Here is a tiny trained network, its code and every weight. The questions are about switching its units off for an input and a target symbol, where a switched-off unit gives its printed mean instead of its output.

import numpy as np


def w(rows, s, z=0):
    codes = np.array(rows[::2]) - 128.0
    scale = np.full(codes.shape[1], s)
    scale[-1] = z or s
    return codes * scale


def f(y):
    return np.maximum(y, 0)


def softmax(a):
    e = np.exp(a - a.max(-1, keepdims=True))
    return e / e.sum(-1, keepdims=True)


def log_softmax(a):
    a = a - a.max(-1, keepdims=True)
    return a - np.log(np.exp(a).sum(-1, keepdims=True))


def net(x, mask):
    ids = ['αγδεζηλξπστω'.index(c) for c in x.split()]
    T = len(ids)
    res = E[ids] + P[:T]
    u = 0
    for l in range(2):
        r = res
        for j in range(2):
            rows = slice(3 * j, 3 * j + 3)
            q, k, v = (r @ M[l][rows].T for M in (Q, K, V))
            z = softmax(np.where(np.tri(T) > 0, q @ k.T / 3**0.5, -1e9)) @ v
            o = O[l][rows]
            res = res + np.where(mask[u + j], z, o[:, -1]) @ o[:, :-1]
        u += 2
        y = f(res @ A[l][:, :-1].T + A[l][:, -1])
        res = res + np.where(mask[u : u + 8], y, B[l][:, -1]) @ B[l][:, :-1]
        u += 8
    return log_softmax(res[-1] @ U[:, :-1].T + U[:, -1])


Q, K, V, O, A, B = {}, {}, {}, {}, {}, {}
E = w([
[92,132,101,119,26],'α',
[52,69,254,84,174],'γ',
[76,192,78,120,123],'δ',
[136,65,244,92,51],'ε',
[98,70,80,213,58],'ζ',
[108,56,60,105,92],'η',
[165,75,99,66,88],'λ',
[198,185,139,208,159],'ξ',
[176,155,69,77,160],'π',
[193,58,89,162,128],'σ',
[192,204,106,122,123],'τ',
[113,98,54,164,215],'ω',
],0.0059)
P = w([
[47,108,218,84,96],'0',
[124,145,93,109,46],'1',
[161,131,59,114,62],'2',
[197,146,30,130,102],'3',
[205,165,13,149,127],'4',
[216,174,5,155,170],'5',
],0.0022)
Q[0] = w([
[106,179,196,125,150],'0.h1',
[52,24,168,122,96],'0.h1',
[213,108,31,151,44],'0.h1',
[150,78,3,154,71],'0.h2',
[179,214,30,97,157],'0.h2',
[176,232,12,198,123],'0.h2',
],0.028)
K[0] = w([
[82,151,166,149,68],'0.h1',
[59,68,203,75,178],'0.h1',
[217,71,52,149,181],'0.h1',
[237,95,94,143,206],'0.h2',
[121,162,51,194,102],'0.h2',
[148,169,4,112,105],'0.h2',
],0.027)
V[0] = w([
[154,138,88,40,147],'0.h1',
[87,129,92,216,149],'0.h1',
[106,118,119,175,123],'0.h1',
[105,183,111,105,113],'0.h2',
[165,248,163,140,146],'0.h2',
[31,188,81,96,100],'0.h2',
],0.011)
O[0] = w([
[102,121,168,42,179,180],'0.h1',
[84,113,119,220,87,192],'0.h1',
[128,119,108,171,108,146],'0.h1',
[107,146,173,135,162,200],'0.h2',
[109,122,255,102,89,140],'0.h2',
[64,196,165,175,206,248],'0.h2',
],0.0081,0.0014)
A[0] = w([
[125,71,103,103,25,58],'0.n1',
[130,159,29,81,147,95],'0.n2',
[118,137,181,195,235,4],'0.n3',
[171,198,114,63,126,89],'0.n4',
[91,58,120,154,219,102],'0.n5',
[159,192,129,123,62,176],'0.n6',
[60,7,163,85,99,184],'0.n7',
[42,116,102,153,148,158],'0.n8',
],0.011,0.0017)
B[0] = w([
[239,107,94,117,69,212],'0.n1',
[150,71,77,130,248,225],'0.n2',
[220,254,31,97,111,212],'0.n3',
[113,157,177,55,189,172],'0.n4',
[103,46,62,134,157,171],'0.n5',
[116,83,213,180,171,202],'0.n6',
[105,90,73,10,54,171],'0.n7',
[55,166,83,165,74,254],'0.n8',
],0.012,0.0029)
Q[1] = w([
[58,146,153,100,98],'1.h1',
[180,170,161,208,137],'1.h1',
[204,140,211,159,111],'1.h1',
[37,223,133,179,125],'1.h2',
[250,164,145,239,159],'1.h2',
[92,104,33,108,101],'1.h2',
],0.014)
K[1] = w([
[171,127,131,69,128],'1.h1',
[137,126,165,195,75],'1.h1',
[140,182,183,154,93],'1.h1',
[180,230,131,135,135],'1.h2',
[165,96,183,252,173],'1.h2',
[124,112,53,112,89],'1.h2',
],0.017)
V[1] = w([
[119,139,127,136,189],'1.h1',
[134,128,114,168,179],'1.h1',
[122,162,121,144,90],'1.h1',
[69,1,170,111,105],'1.h2',
[225,158,107,170,217],'1.h2',
[153,69,142,141,167],'1.h2',
],0.0061)
O[1] = w([
[70,120,102,100,103,146],'1.h1',
[60,95,83,122,94,159],'1.h1',
[150,129,207,163,123,130],'1.h1',
[64,246,28,69,92,1],'1.h2',
[101,122,251,254,149,183],'1.h2',
[71,197,139,154,123,83],'1.h2',
],0.0037,0.0042)
A[1] = w([
[102,91,255,162,127,185],'1.n1',
[128,176,130,109,95,3],'1.n2',
[59,68,138,58,56,166],'1.n3',
[118,100,177,79,224,124],'1.n4',
[218,100,132,105,90,3],'1.n5',
[20,81,107,101,116,114],'1.n6',
[54,250,149,135,130,213],'1.n7',
[93,78,174,228,63,49],'1.n8',
],0.012,0.0024)
B[1] = w([
[194,91,203,134,220,210],'1.n1',
[169,88,119,128,148,141],'1.n2',
[157,251,159,107,111,199],'1.n3',
[96,120,62,48,112,197],'1.n4',
[103,34,170,126,84,216],'1.n5',
[106,150,134,179,221,208],'1.n6',
[16,118,185,149,77,253],'1.n7',
[188,185,71,150,61,200],'1.n8',
],0.017,0.0054)
U = w([
[20,131,174,182,86,217],'α',
[106,84,239,71,216,3],'γ',
[218,128,198,203,169,146],'δ',
[132,125,141,139,133,77],'ε',
[159,155,42,160,73,90],'ζ',
[115,109,36,190,210,149],'η',
[129,115,45,40,144,162],'λ',
[166,157,167,63,38,71],'ξ',
[142,222,123,100,156,90],'π',
[148,4,102,132,107,202],'σ',
[152,161,126,103,112,78],'τ',
[153,145,69,136,96,136],'ω',
],0.0035,0.0025)

Each question gives the input, a string of symbols that net reads in full, and the target symbol t.
The units are the heads (3 rows each of Q, K, V and O) and the neurons (one row each of A and B). Each row of codes is followed by its name. A weight is (code - 128) times the scale printed after its matrix; where a second scale follows, it is the last column's (O, A, B and U).
mask holds one flag per unit, layer by layer, with each layer's heads first. A switched-off unit (its flag False) gives its mean, the last column of its rows in O or B, instead of its output. The means were averaged over made-up inputs and are rounded, as every weight is.
A unit's drop is (log p(t) with every unit on - log p(t) with that unit switched off) / (log p(t) with every unit on - log p(t) with every unit switched off).
The circuit of an input: a set's keep is (log p(t) with only the set's units on - log p(t) with every unit switched off) / (log p(t) with every unit on - log p(t) with every unit switched off). Starting from the 12 units with the biggest drops (on a tie, the unit counted first), units are removed one at a time, each time the one whose removal leaves the highest keep (on an exact tie, the one counted first), for as long as the keep stays at least 0.8.
units of the circuit, in order: the units of the circuit, biggest drop first
unit that matters most: the unit with the biggest drop
k most important neurons: the k neurons with the biggest drops, biggest first
top k neurons in layer l: the k neurons of layer l with the biggest drops, biggest first
which heads matter: for each layer, one digit per head in row order, 1 if its drop is at least 0.15 and else 0, layers parted by /
input ξ ξ α λ, target ξ: unit that matters most : 0.h2
input α σ ε, target ξ: 3 most important neurons : 0.n7, 1.n3, 0.n1
input δ δ ε δ σ λ, target σ: units of the circuit, in order : 0.h2, 0.n1, 1.n5
input α η τ δ, target α: top 2 neurons in layer 1 : 1.n7, 1.n1
input δ δ α η α, target η: top 2 neurons in layer 0 : 0.n2, 0.n3
input δ τ δ δ π, target λ: units of the circuit, in order : 1.n4, 0.h1, 0.n4, 0.n2
input δ α ξ, target δ: 2 most important neurons : 1.n1, 0.n8
input λ δ ξ τ δ, target δ: top 3 neurons in layer 0 : 0.n3, 0.n7, 0.n5
input δ δ σ σ τ, target γ: 3 most important neurons : 1.n1, 0.n4, 0.n6
input δ δ δ δ γ, target π: which heads matter : 01 / 01
input δ δ δ ω, target η: which heads matter : 01 / 00
input η γ σ ζ, target σ: which heads matter : 01 / 00
input ξ δ δ α ξ, target α: top 3 neurons in layer 0 : 0.n3, 0.n6, 0.n8
input δ γ τ δ ξ, target δ: unit that matters most : 1.h2
input σ ξ α λ, target ξ: 2 most important neurons : 0.n7, 1.n3
input ξ δ π α ξ, target α: top 3 neurons in layer 1 : 1.n7, 1.n1, 1.n8
input δ ξ ξ α, target ξ: 4 most important neurons : 1.n3, 0.n1, 0.n7, 1.n5
input ξ π α σ ζ ω, target η: 2 most important neurons : 1.n6, 0.n5
input δ ξ δ, target δ: top 2 neurons in layer 0 : 0.n3, 0.n6
input δ τ δ, target γ: which heads matter : 11 / 01
input α γ τ δ, target α: which heads matter : 01 / 00
